Each row comes from the steps of one path. Every step used is in the known rows, and no mark comes twice. Write the path behind each row, first mark first.
Known rows:
G > Y > M > N: [ -45   93 -181  137  131   74 -108  101   12   75   76 -158    3 -275
  188  144  -35  110  133   84 -217 -119 -473 -110   92   12   84   60
  106  -62  135 -116    4  186 -108   82   77   18   48  -92 -187 -160
  -36 -200 -286]
M > N > G > D: [ -92   76 -154  165   -6   77 -124   67  -86   70   69 -103  -40 -174
  125  -49  -26   72    4   -9 -208   26 -504 -124   66  219  -93   98
  224  -51  137 -143    9   92 -188  174 -116    5   52 -144 -176 -247
 -118 -167 -302]
D > G > Q > P > C: [ -54   50   45  104   17   71  -25   59  130   88  150 -141   -8  -81
  214  -48  -50  -15   72   61  -97   92 -435 -173  160  190   58  182
  129   77    8 -119    3  109   -6  109  150   41   73  -78 -276 -143
  -89  -48 -260]
D > Y > L > C > P > G: [  92  -35   36  -64  264  116  -36  222  129  310  278   -5  -93 -230
  141   -3  -31  -18  128   87  -10 -153 -193 -214   88 -115  335   66
   56   43  -83 -123   24   47   41   22  -42  -82 -120 -199   16 -349
   -6  -83 -124]
C > P > G > D > Y: [  32   73   44  157  100   93 -175  152  138  240  307  -87  -87 -296
  102   -4  -44  -23   33  -83   41  -28 -288  -83  167   11  299  155
  108   45 -108 -168   86   14   39  121  -89   28  -30 -132 -149 -418
  -50  -62 -187]
C > P > G > Y > M > N > Q > L: [-141  184 -227  325  192   85 -108  112   10  216   73  -19  -33 -347
    4   60 -172   -9   38  -17 -136 -101 -485  -62  141   41  183   31
   58  105  116 -180   93  142 -139  268   37  141   15  -80 -127 -213
   85    0 -231]
Y > L > C > P: [ 199  -78  -32  -93  236   91   23  190   79  294  196  -26 -147 -195
  191  -11   11   50  157  216  -80 -206 -213 -258  -10  -56  230   84
  148  -37  -87  -72   21  145  -12   -1   22 -165  -80 -214   -2 -143
   18 -162  -73]
V > L > Y > Z > P > G: [  20  101    0  -44  203   65   99  216  131  287   75  -46  -74 -204
  113 -101  136   94  -51   46 -270 -308 -417 -152    4 -140  267  191
  117  113  136  -36   10   62  -19  -96  -99 -232 -133 -271  -53 -150
  142 -256 -111]
M > N > D > Q > Y > L: [-264   80 -119   32    7  143  -81    4  120  186    1 -142  -19  -47
  103  161 -163   -9   70   48 -171   55 -272 -278   93   46  -94    1
  125   76  205  -65   60  200  -33  111    2  -75  177  -54 -149  -91
 -114 -199 -250]
V > P > G > Q > L > C: [  84  200 -126   68  107  121   -6  145   51  209  237   -3   54 -255
  108  -97   12   -7    5  162  -98 -118 -277 -161   61   13  275   72
  199  163  -72 -177    2 -125   26   94  -74  -67  -40 -239 -192 -218
   99 -112 -232]
Q > Y > C > P > G > D: [ -38  127   53  -36   17  131 -131  130  163  250  230  -66 -127 -268
   72  -18  -20  -12   44    8    9  -94 -286 -132   72   21  236   89
  111  162  -15 -142  113  -48   -8  175  -86  -59  -19 -154 -242 -185
   66  -74 -115]
Z > C > P > G > Q: [ 140  122   91  195  106  124  -90  187   71  194  195  -18   62 -285
   64  -65  -32  -23   26  -30   10  -66 -455 -149  111   72  324  189
  154   61  -47 -169   51   81   29  257  -55  -21 -151 -188 -126 -222
   23  152 -171]
Y > L > C > P > G > D: [  94   19  -51 -107   91  136  -32  200  160  284  206    6  -68 -161
  167  -53   46   71   53  113   18 -147 -267 -186  120  -38  222   84
  169   75 -137 -150   18    0    4   94  -31  -99 -105 -240  -40 -291
   42 -104  -83]
C > P > G > Q: [ 158  114   52  201  152  117 -132  152   87  199  166  -59    2 -274
  113  -83  -38   -5   13  -10   36  -90 -441 -109  113   51  289  179
  112   45 -102 -180   60   87   -3  185  -42   31  -80 -194 -134 -308
   98  119 -240]
V > L > Y > C > P: [ 233  -79  131 -104  233   57   -3  249   71  261  242   25 -204 -301
   34  -12   40  -49  121  130 -156 -285 -240 -258 -111 -146  308  190
  124   99   44  -45   45   52  -93 -105  -52 -222  -92 -234  -85 -105
  104 -283 -140]
V > P > G > Y > Z > Q > L > C: [  33  144 -261  -26  135   28   78  161  131  287  195  -60   26 -265
  101  -73  100  -65   42  115 -194 -242 -202 -108  123 -142  261  -13
  225  140   62 -123  -23    4   21  -47   15 -151  -55 -196 -246    2
   41 -261 -145]
N > D > Y > L > C > P: [  60  -28  -82  -46  204  120  -57  151   91  291  298  -11 -128 -181
  162   58  -85  -67  169  102   -4  -97  -54 -240   95 -118  264   36
  183    1  -52  -60   75  125   28   20   13 -133   46 -169  -17 -192
 -128 -206  -50]
V > P > G > Y > Z: [  69  154  -99   75  157   69  -50  124   91  136  163 -168    6 -375
  127   43   80   45   28   70 -162 -184 -235  -84  157  -85  243   68
  131  129  157  -86   20   39   24  -42    9    7    3 -200 -248 -107
  -20 -109 -227]
G > Q > Y > V: [   7  180  -47  -63  104  163  -92  100  107  168  101 -196  -71 -276
  160   53  -57   23   85   81  -79  -61 -270 -177  129   38  156  -25
  103   52   24  -80   80   77  111   54  -76  -75  115 -109 -315 -139
   11 -169 -254]
N > G > Q > P: [-107  126  -74  126   74   81  -58   76  -44  101  148 -179  -35 -180
  157 -117  -80    1   21   59 -138   57 -473 -126  112  242   43  105
  193   32   43 -114   54  135 -124   48  -10   13  102 -158 -200 -142
 -106   -4 -286]
M > N > Q > L > C > P > G > Y: [ -38  125 -178  196  163   54 -103  151  -21  276  124   66    0 -282
   22  -54 -131  -53    9   -7 -142 -138 -375 -124    0   90  160  -12
  115   87  -15 -236   69   75 -170  350  -64  137  -62 -158 -127 -197
   92   96 -230]
N > M > P > G > Y > D > Q: [-192  182   65   67   67   53 -142   30   78  313  208 -205  118 -198
  227   68  -86   -8  -37  -11 -148   94 -519 -224  121   -6  -32   62
  116  123  144 -115 -185  118   82  256  -22  190  -45 -198 -131 -204
  113   93 -303]
L > Y > D > Q > G: [  21   69  207  -47   34   91    4  142  133  237  279  -50   67 -102
  251   27 -118  -22  -21  127 -208   16 -455 -295  -29   41  -45  146
  151  157  143  -71   27   74  -55  103  -86 -120   54 -220 -110 -239
  -80 -209 -321]
N > D > Q > P > G > Y > V > L: [-205  116   -9  -36   20   77  -88  143  190  205  168 -213  -12 -175
   50   40 -143 -120  -40  -91 -108  -18 -251 -188  327  -63  116   50
   89  243   32  -92  -59   10   59   72  -79  -12   71  -74 -294 -249
  -45  -84 -214]
L > C > P > G > D > Y > M > N: [  57   78   -7   49  160  153 -183  186   61  159  317  104  -16 -192
  107   30   -6   38   41    7  -36 -101 -412  -49   91  -56  216   90
   66   43  -63 -223   81    7 -115  167  -97   45 -101 -171  -11 -452
  -23 -184 -185]
N > G > D > Q: [ -56  107  -39  193  -40   59 -136   26   15  173  157 -126  -16 -166
  144  -57  -94   19   41   -5  -75  134 -470 -156  195  151 -108  138
  194   72   65 -132   85  124  -63   13 -154   -1  124 -147 -157 -248
 -190 -134 -299]
D > Y > M > P > C: [-163  113  -74  103  211   63 -154  116   63   71  177 -153 -158 -272
  197  106  -26   31  171  136 -216  -57 -422 -123  196  -55  152  100
   24  -47  105  -10  -95  -21  164   15  112  -15  -50  -79 -178 -195
  -23 -226 -174]
V > P > G > D > Y: [  18  131  -17   86   67   95 -131  119  109  105  302 -139  -30 -314
   97   21    5  -32    4  -28  -62   -1 -180 -117  178  -30  262  127
  127   99  -18 -121   33  -95   89   26 -124  -13   33 -149 -200 -369
  -92 -157 -247]
M > P > G > Y > L > C: [-121  105 -137 -148   62   94  -95  182   75  177   81 -157  -38 -185
  234    0   23   73   79  161 -184 -131 -348 -209  148  -14   90  -34
  130   -5   46  -61 -134   -2   79   30   26   -9  -89 -236 -135  -92
   72  -13 -189]
Z > P > G > D > Q: [-109  179   98   86  -79   64  -76   51  174  271  129  -65   31 -128
  165  -91  -29   26  -63  -93  -42   63 -543 -164  182   14   50  205
  105   69 -104 -166   -2  111   51  201 -145  -75  -16 -134 -115 -310
   32   13 -156]
Z > Y > M > N > Q: [ -85  190 -215  230  130  115    1   83   15  156  -50  -97   30 -269
  132  -16  -85   19  101   86 -267 -113 -509 -157   31   34   32   72
   39  -40  173  -66  107  341  -80  216  -43 -102   33  -77   11 -131
   -2 -108 -209]
N > G > D > Y > L > C: [ -66   43 -180  -99   55  112  -51  114   16  203  227  -65  -81 -163
  184  -14  -21   42  159   78  -66   52 -192 -202  164   28   45   -9
  192   52   49  -82   75   46  -24 -112  -88  -85  110 -214  -89 -228
 -230 -288 -190]
L > C > P > G: [ 206   11   43   84  239   82  -64  225   66  258  259  -21  -51 -231
  175 -128   -4   20   31  119  -72 -247 -389 -148    8   15  297  150
  143   -5 -139 -175   17   -1  -38  183 -123  -62 -202 -230  -21 -339
   84    7 -143]
Y > M > N > G > Q > L: [-174  197 -271  276   91  133  -55   52 -104  126   45  -45   -4 -217
   91    6 -103   78   79   97 -194   22 -607  -94  122  158   -3   58
  180   46  216 -142   43  133 -182   94   16    0  108 -121 -172 -175
  -27 -251 -315]
D > Q > P > G > Y: [-197  106   64   94   30   31  -93  101  171  217  198 -222   48 -201
  166   14 -117  -27    3   -4 -117   17 -458 -149  194   84   86  104
   75  121  -23 -183  -11  113  -25   87   14   80   31  -77 -223 -249
  -60   87 -301]
Y > D > Q > P: [ -74    1  126    1   33   12   42   91  145  281  226 -165   20 -166
  221   27  -80  -20  -10  115 -190    8 -411 -241   20   68    3   87
   99   99   21 -117  -90  158  -40  152   35  -79   46 -105 -123 -136
  -38  -86 -252]
M > N > D > Y > L > C: [-136    3 -183 -111  119  123  -47  132   21  186  157  -12  -14 -115
  175   97  -54  -10  131   85 -150  -72 -194 -258   40  -58   65  -32
  189  -31   85  -97  -39  134  -51  128   11 -110   58 -129  -57 -215
 -147 -267 -188]
G > D > Y > C: [ -96   79  -13 -127  -10   66 -105  123   74  229  276  -68  -86 -325
  162   52   17   -7  165   11   -9   -6 -260 -179   90  -55  135   60
  152   67    5 -117    7   79   41   49  -13  -99   92 -103 -255 -196
 -123 -266 -198]
V > L > C > P: [ 350  -70  -51   54  256   34  -38  225   19  248  218  -50 -153 -205
   91 -104   29   22  105  109 -131 -258 -175 -194  -72  -13  293  185
  120   13 -124  -57   69   40  -30  -32 -126 -135 -144 -268  -75 -168
   64 -195 -123]
G > Y > D > Q > P > C: [-119   33   97   29    7  -25  -10   46  243  217  204 -158   49 -205
  205  115  -88  -63   65   45 -186   56 -328 -223  138    6   52   65
   30  171   14 -142 -117   32    2  201  182   30   48  -78 -296  -77
  -38   11 -235]

Write each row's path:
[  -2  181   69 -210  -20  127  -56  125  214  294  141  -32  -64  -55
   60  -92   -7   -3  -56  -70 -102  -37 -240 -211  154  -96  112   63
    1  228 -104  -93   67  -83  126   53 -336 -163  -38 -203 -183 -243
  103 -201  -82]
Z > P > G > D > Q > Y > V > L > C
[-108   80  -75   71  198  116  -31  139    7  -48   75   13  -45  -94
   21   -4  -17    9   31   85 -327  -60 -524 -128   75   60   68  157
   69  170  215  -96   29  -49 -241  -56   71  -18   -4 -194 -145 -181
    4 -249 -303]
V > L > Y > M > N > G > Q > P > C
[ -54  143 -106 -204  242  102 -122  199  -12  256  193 -183  -66 -213
  155  -32   34   35   19   49 -195 -168 -315 -217  118  -95  150   17
  136   82   43  -40 -187  -43  144   74 -160   70 -174 -259 -188 -249
  181 -134 -177]
N > M > P > G > Y > V > L > C
[-200  309  -76   30    7  165 -124  131   48  145   51 -143   27 -217
   98  -15   53   85  -14   55 -182  -58 -460  -85  117  134  101    2
  144  123  252  -49   46   48  127  102  -29   12  -59 -208 -268   79
    8   -4 -204]
M > P > G > Q > Y > Z > C
[-230  191  -92  224  -89  184  -10   -6  181   50   53  -73   94   11
  177   12 -108  -72   67   48 -190  116 -497 -149  216  103   -5  156
  112   74  173  -96   62  230  -99  255  177  -51  133   -8 -160  -99
  -97 -132 -153]
Z > Y > M > N > D > G > Q > P > C
[ 143   60   75  143   26   64  108   98  224  549  269   26    4 -208
  155  -43  -96  -97   89  181 -164  -82 -256 -283  -60  -58  181   79
   90  109  -64 -133   45  172  -21  189  -62 -237  -45 -164   -6  -69
   90 -147  -55]
Z > Y > D > Q > L > C > P
[-284  196  162 -135 -111   87   42  101  219  430  231  115  -27 -186
  112  -38  -20  -38  -27   45 -101  -17 -554 -248   78 -118   90  131
  178  220    5 -198  -35   21  -34  128  -71 -218   14 -128 -133 -200
  112 -207 -106]
Z > P > G > D > Q > L > Y > C
[  81  127   90   66   33  131 -182  104  193  281  283  -16  -20 -107
  106  -55  -75   -8   -4   24   15  -19 -298 -129   91   66  137   97
   91  173 -140 -205  204  -32   -8  102 -203   23  -26 -202 -118 -290
   -9  -33 -183]
L > C > P > G > D > Q > Y
[-127  156  -70 -262  181  139 -160  197   11  279  307 -106  -99 -169
  123  -37   55   19   -8  -18 -105  -54 -255 -190  146 -105  134   28
  138  120  -10  -57 -144  -96  197   56 -226   46 -134 -236 -156 -404
   84 -285 -164]
N > M > P > G > D > Y > V > L > C
[  79   84 -110  206  132  112  -93   98 -124  229  170  114  -51 -169
   38 -110  -86  -22   45   76 -138  -24 -444 -144  -48  181   77   65
  203   13   14 -206   81   96 -251  193  -83   23  -16 -211 -117 -163
   27  -83 -236]
M > N > G > Q > L > C > P
[ -33  122  -97   23  194   96  -84  190    0  294  136   87  -54 -334
    9  -11 -132  -88    0    4 -139 -171 -347 -159   72  -11  165  -93
   85   98  -11 -226   -9   52 -101  373 -110   87  -68 -113 -156 -248
  121   23 -191]
M > N > Q > L > C > P > G > Y > V
[  89   88 -123  -89  154  104  -75  146    8  207  175  -19  -79 -157
  150  -34 -148  -36  132   54  -39  -10 -160 -243   65   60   78   31
  104  112   -8  -22  196  188  -32   95  -14   37   79 -252 -135  -64
 -103   22 -138]
N > Q > G > Y > L > C > P
[-284   86   70   56   55  108  -84   59   97   32  192   47  -23  -49
  108   67  -76    3   -2  110 -284   78 -654 -137  157   80 -140  134
  116  153  184 -184   25    5 -254   35   55   13   67  -86  -94 -277
 -144 -263 -282]
L > Y > M > N > G > D > Q > P > C
[  -8   50  128  100  164   79   66  169  131  456  294   81  -78 -281
   48   88  -24   -5   80  188 -184 -160 -402 -217   -9  -58  192  123
  229  152  172 -122  111  213  -55  -72   40 -179  -32 -130  -71   -7
  -87 -313 -104]
D > Q > L > Y > Z > C > P
[ -90  115  154  155   -9  112  -27  176  207  391  331   71   -1 -224
   26   27  -85  -45  -24   53  -77  -30 -463 -203  111   22  217  170
  245  197    6 -218   82  -10  -30  112  -79 -109  -67 -129  -98 -261
  -38 -151 -146]
Z > C > P > G > D > Q > L > Y
[-176   93 -112   34  256   96   12  239   14   64   57  -42  -19 -170
   22  -36  -53   22  -84   69 -334 -218 -540 -128    3   35  103  104
   48  171  195 -101   42   53 -202   52  -57  -13  -55 -165   17 -277
   65 -172 -316]
V > L > Y > M > N > Q > P > G
